Below is a small trained network, with its code and all its weights. Each question gives an input and a target symbol and asks what happens when units are switched off, that is, made to give their printed mean instead of their output.

import numpy as np


def w(rows, s, z=0):
    codes = np.array(rows[::2]) - 128.0
    scale = np.full(codes.shape[1], s)
    scale[-1] = z or s
    return codes * scale


def f(y):
    return y / 2 * (1 + np.tanh(0.7978845608 * (y + 0.044715 * y**3)))


def softmax(a):
    e = np.exp(a - a.max(-1, keepdims=True))
    return e / e.sum(-1, keepdims=True)


def log_softmax(a):
    a = a - a.max(-1, keepdims=True)
    return a - np.log(np.exp(a).sum(-1, keepdims=True))


def net(x, mask):
    ids = ['ΓΛΠΣΦΨβεζμξτ'.index(c) for c in x.split()]
    T = len(ids)
    res = E[ids] + P[:T]
    u = 0
    for l in range(2):
        r = res
        for j in range(2):
            rows = slice(2 * j, 2 * j + 2)
            q, k, v = (r @ M[l][rows].T for M in (Q, K, V))
            z = softmax(np.where(np.tri(T) > 0, q @ k.T / 2**0.5, -1e9)) @ v
            o = O[l][rows]
            res = res + np.where(mask[u + j], z, o[:, -1]) @ o[:, :-1]
        u += 2
        y = f(res @ A[l][:, :-1].T + A[l][:, -1])
        res = res + np.where(mask[u : u + 12], y, B[l][:, -1]) @ B[l][:, :-1]
        u += 12
    return log_softmax(res[-1] @ U[:, :-1].T + U[:, -1])


Q, K, V, O, A, B = {}, {}, {}, {}, {}, {}
E = w([
[159,210,168,118,93,179],'Γ',
[122,140,141,127,123,130],'Λ',
[133,153,132,126,125,134],'Π',
[98,175,94,150,53,85],'Σ',
[148,193,131,96,70,127],'Φ',
[122,190,69,160,126,107],'Ψ',
[190,218,97,95,68,112],'β',
[82,199,160,144,132,188],'ε',
[218,190,133,61,129,122],'ζ',
[167,106,81,108,122,47],'μ',
[170,241,82,146,185,165],'ξ',
[90,137,251,59,65,103],'τ',
],0.015)
P = w([
[72,135,92,86,177,141],'0',
[107,180,216,152,254,10],'1',
[116,195,97,28,138,212],'2',
[189,216,216,103,208,51],'3',
[62,119,51,36,122,186],'4',
[116,193,186,87,60,30],'5',
[65,79,44,68,88,202],'6',
[125,147,182,83,39,40],'7',
[99,81,21,64,29,214],'8',
[107,57,176,147,52,50],'9',
[120,50,20,99,29,238],'10',
],0.0088)
Q[0] = w([
[43,124,100,61,178,133],'0.h1',
[110,138,89,112,34,169],'0.h1',
[85,2,120,125,159,216],'0.h2',
[129,165,90,36,175,152],'0.h2',
],0.0095)
K[0] = w([
[189,120,70,111,1,213],'0.h1',
[91,60,82,144,127,172],'0.h1',
[83,108,207,110,154,112],'0.h2',
[56,89,158,42,121,164],'0.h2',
],0.0088)
V[0] = w([
[139,17,101,181,205,173],'0.h1',
[93,66,118,130,168,158],'0.h1',
[211,118,3,178,89,215],'0.h2',
[168,127,144,158,163,137],'0.h2',
],0.0073)
O[0] = w([
[175,107,182,123,253,202,2],'0.h1',
[137,93,59,115,196,114,81],'0.h1',
[85,63,105,152,173,88,68],'0.h2',
[109,128,134,126,171,120,96],'0.h2',
],0.013,0.0089)
A[0] = w([
[169,176,66,146,2,136,187],'0.n1',
[153,58,92,117,183,140,102],'0.n2',
[150,50,72,150,124,199,51],'0.n3',
[159,109,137,137,118,206,90],'0.n4',
[129,92,166,97,147,198,3],'0.n5',
[164,143,93,135,54,217,157],'0.n6',
[210,73,141,142,79,107,107],'0.n7',
[186,183,193,129,106,138,113],'0.n8',
[77,186,37,170,139,223,181],'0.n9',
[128,12,112,109,204,127,96],'0.n10',
[116,168,48,143,163,122,183],'0.n11',
[83,100,132,121,39,61,168],'0.n12',
],0.0088,0.0057)
B[0] = w([
[118,80,138,148,200,124,252],'0.n1',
[165,148,124,92,94,123,127],'0.n2',
[129,128,156,96,134,107,127],'0.n3',
[110,141,193,110,140,132,127],'0.n4',
[221,255,84,130,164,160,126],'0.n5',
[95,77,117,160,161,101,175],'0.n6',
[151,132,151,141,199,102,136],'0.n7',
[88,99,109,128,112,115,156],'0.n8',
[185,66,160,168,69,88,144],'0.n9',
[133,152,136,119,61,165,128],'0.n10',
[136,84,125,95,88,160,135],'0.n11',
[156,141,174,133,189,172,217],'0.n12',
],0.0096,0.035)
Q[1] = w([
[132,252,175,202,141,78],'1.h1',
[147,91,189,247,187,1],'1.h1',
[111,158,112,162,90,131],'1.h2',
[74,60,164,164,49,200],'1.h2',
],0.0086)
K[1] = w([
[253,144,214,113,165,78],'1.h1',
[241,31,192,67,146,233],'1.h1',
[123,183,229,38,58,61],'1.h2',
[85,106,15,169,217,227],'1.h2',
],0.0056)
V[1] = w([
[137,75,171,178,26,155],'1.h1',
[121,139,2,254,139,50],'1.h1',
[166,80,83,215,138,127],'1.h2',
[201,62,94,43,178,106],'1.h2',
],0.0078)
O[1] = w([
[134,174,33,69,221,255,156],'1.h1',
[31,216,53,201,75,84,15],'1.h1',
[130,190,19,188,217,43,254],'1.h2',
[35,26,73,49,67,14,177],'1.h2',
],0.0078,0.007)
A[1] = w([
[180,147,121,135,88,55,131],'1.n1',
[144,92,115,207,150,190,185],'1.n2',
[125,108,152,68,110,165,96],'1.n3',
[102,189,159,158,144,165,109],'1.n4',
[96,91,133,79,177,138,190],'1.n5',
[84,68,133,132,75,76,104],'1.n6',
[111,181,124,163,187,211,147],'1.n7',
[193,141,89,139,43,217,86],'1.n8',
[75,66,133,179,147,80,109],'1.n9',
[10,127,127,92,99,102,227],'1.n10',
[130,104,72,63,129,189,253],'1.n11',
[89,223,55,112,134,128,41],'1.n12',
],0.011,0.0069)
B[1] = w([
[131,138,137,153,203,214,131],'1.n1',
[154,157,187,36,117,84,196],'1.n2',
[107,148,61,157,139,93,146],'1.n3',
[119,118,126,83,64,71,132],'1.n4',
[155,162,60,148,69,109,232],'1.n5',
[140,97,161,66,64,247,153],'1.n6',
[110,193,84,122,63,80,147],'1.n7',
[214,106,138,130,254,82,128],'1.n8',
[107,155,184,127,115,162,250],'1.n9',
[159,144,55,214,170,217,155],'1.n10',
[116,53,44,117,137,23,140],'1.n11',
[210,177,157,118,127,153,131],'1.n12',
],0.0094,0.022)
U = w([
[163,92,129,124,55,183,106],'Γ',
[140,148,159,71,62,194,127],'Λ',
[98,153,176,126,128,139,62],'Π',
[174,35,207,2,65,79,221],'Σ',
[61,177,139,153,152,75,4],'Φ',
[71,153,183,139,185,207,62],'Ψ',
[121,75,107,141,80,63,114],'β',
[88,190,127,57,87,109,145],'ε',
[119,147,78,58,109,57,39],'ζ',
[106,103,98,139,83,80,182],'μ',
[151,186,92,147,116,95,73],'ξ',
[144,188,88,166,138,117,194],'τ',
],0.0077,0.0037)

Each question gives the input, a string of symbols that net reads in full, and the target symbol t.
The units are the heads (2 rows each of Q, K, V and O) and the neurons (one row each of A and B). Each row of codes is followed by its name. A weight is (code - 128) times the scale printed after its matrix; where a second scale follows, it is the last column's (O, A, B and U).
mask holds one flag per unit, layer by layer, with each layer's heads first. A switched-off unit (its flag False) gives its mean, the last column of its rows in O or B, instead of its output. The means were averaged over made-up inputs and are rounded, as every weight is.
A unit's drop is (log p(t) with every unit on - log p(t) with that unit switched off) / (log p(t) with every unit on - log p(t) with every unit switched off).
The circuit of an input: a set's keep is (log p(t) with only the set's units on - log p(t) with every unit switched off) / (log p(t) with every unit on - log p(t) with every unit switched off). Starting from the 12 units with the biggest drops (on a tie, the unit counted first), units are removed one at a time, each time the one whose removal leaves the highest keep (on an exact tie, the one counted first), for as long as the keep stays at least 0.8.
circuit, biggest first: the units of the circuit, biggest drop first
top k neurons: the k neurons with the biggest drops, biggest first
k most important neurons of layer l: the k neurons of layer l with the biggest drops, biggest first
heads that matter: for each layer, one digit per head in row order, 1 if its drop is at least 0.15 and else 0, layers parted by /
input β Σ ξ τ Φ Φ ε Ψ μ, target ζ: circuit, biggest first : (0.n9, 1.h1, 1.n11)
input β ξ Φ, target Ψ: 3 most important neurons of layer 0 : (0.n6, 0.n1, 0.n11)
input Ψ τ β Φ, target Σ: heads that matter : 01 / 11
input Φ ζ τ μ β Λ τ ε β ξ τ, target Ψ: top 4 neurons : (0.n1, 0.n6, 0.n9, 0.n11)
input ξ β Ψ Ψ Ψ Γ β ε β β Ψ, target Ψ: heads that matter : 00 / 11
input ε Σ τ Φ τ Φ τ Π μ, target Σ: top 2 neurons : (0.n12, 1.n6)
input β τ τ, target Ψ: circuit, biggest first : (0.n9, 1.n10)
input τ Φ τ τ τ μ Φ, target Σ: heads that matter : 00 / 00
input Π τ Ψ β β μ Σ, target Ψ: circuit, biggest first : (1.h1, 1.n9, 1.n5, 1.n10)
input ε τ Σ β Φ Φ, target Φ: top 3 neurons : (0.n1, 0.n12, 0.n9)
input τ τ ζ Λ β ξ Ψ β Φ Σ, target Φ: top neuron : (0.n8)
input Π Π τ Ψ ε Γ τ, target ζ: top 2 neurons : (0.n1, 0.n9)
input ζ Π τ τ Λ Σ μ β μ Ψ τ, target Γ: 3 most important neurons of layer 1 : (1.n6, 1.n10, 1.n5)
input Λ Λ Π Ψ μ Γ ξ, target Γ: 2 most important neurons of layer 0 : (0.n12, 0.n9)
input Ψ μ Ψ Π Ψ Ψ τ ε μ τ ξ, target Γ: heads that matter : 10 / 11
input Ψ τ Ψ β Ψ β μ, target τ: circuit, biggest first : (1.h1, 1.n10)
input Σ β μ Γ, target Ψ: top 3 neurons : (0.n8, 1.n5, 1.n10)
input τ Π β β Ψ ζ Ψ Π ξ ε, target τ: 3 most important neurons of layer 0 : (0.n9, 0.n11, 0.n8)
input Ψ β β τ β μ ζ Ψ, target Ψ: 2 most important neurons of layer 0 : (0.n1, 0.n11)
input Γ μ Φ Σ β Ψ τ Σ τ Ψ, target Σ: circuit, biggest first : (1.h1, 1.n2)
input Σ τ μ β, target Σ: circuit, biggest first : (0.n6, 1.h1)
input ζ ε Ψ ζ Σ ζ τ ε μ Λ ε, target Γ: heads that matter : 10 / 01
input μ β β, target Γ: top 2 neurons : (0.n12, 1.n6)
input β ζ β ε β β Π Λ, target Φ: top 2 neurons : (0.n9, 1.n6)
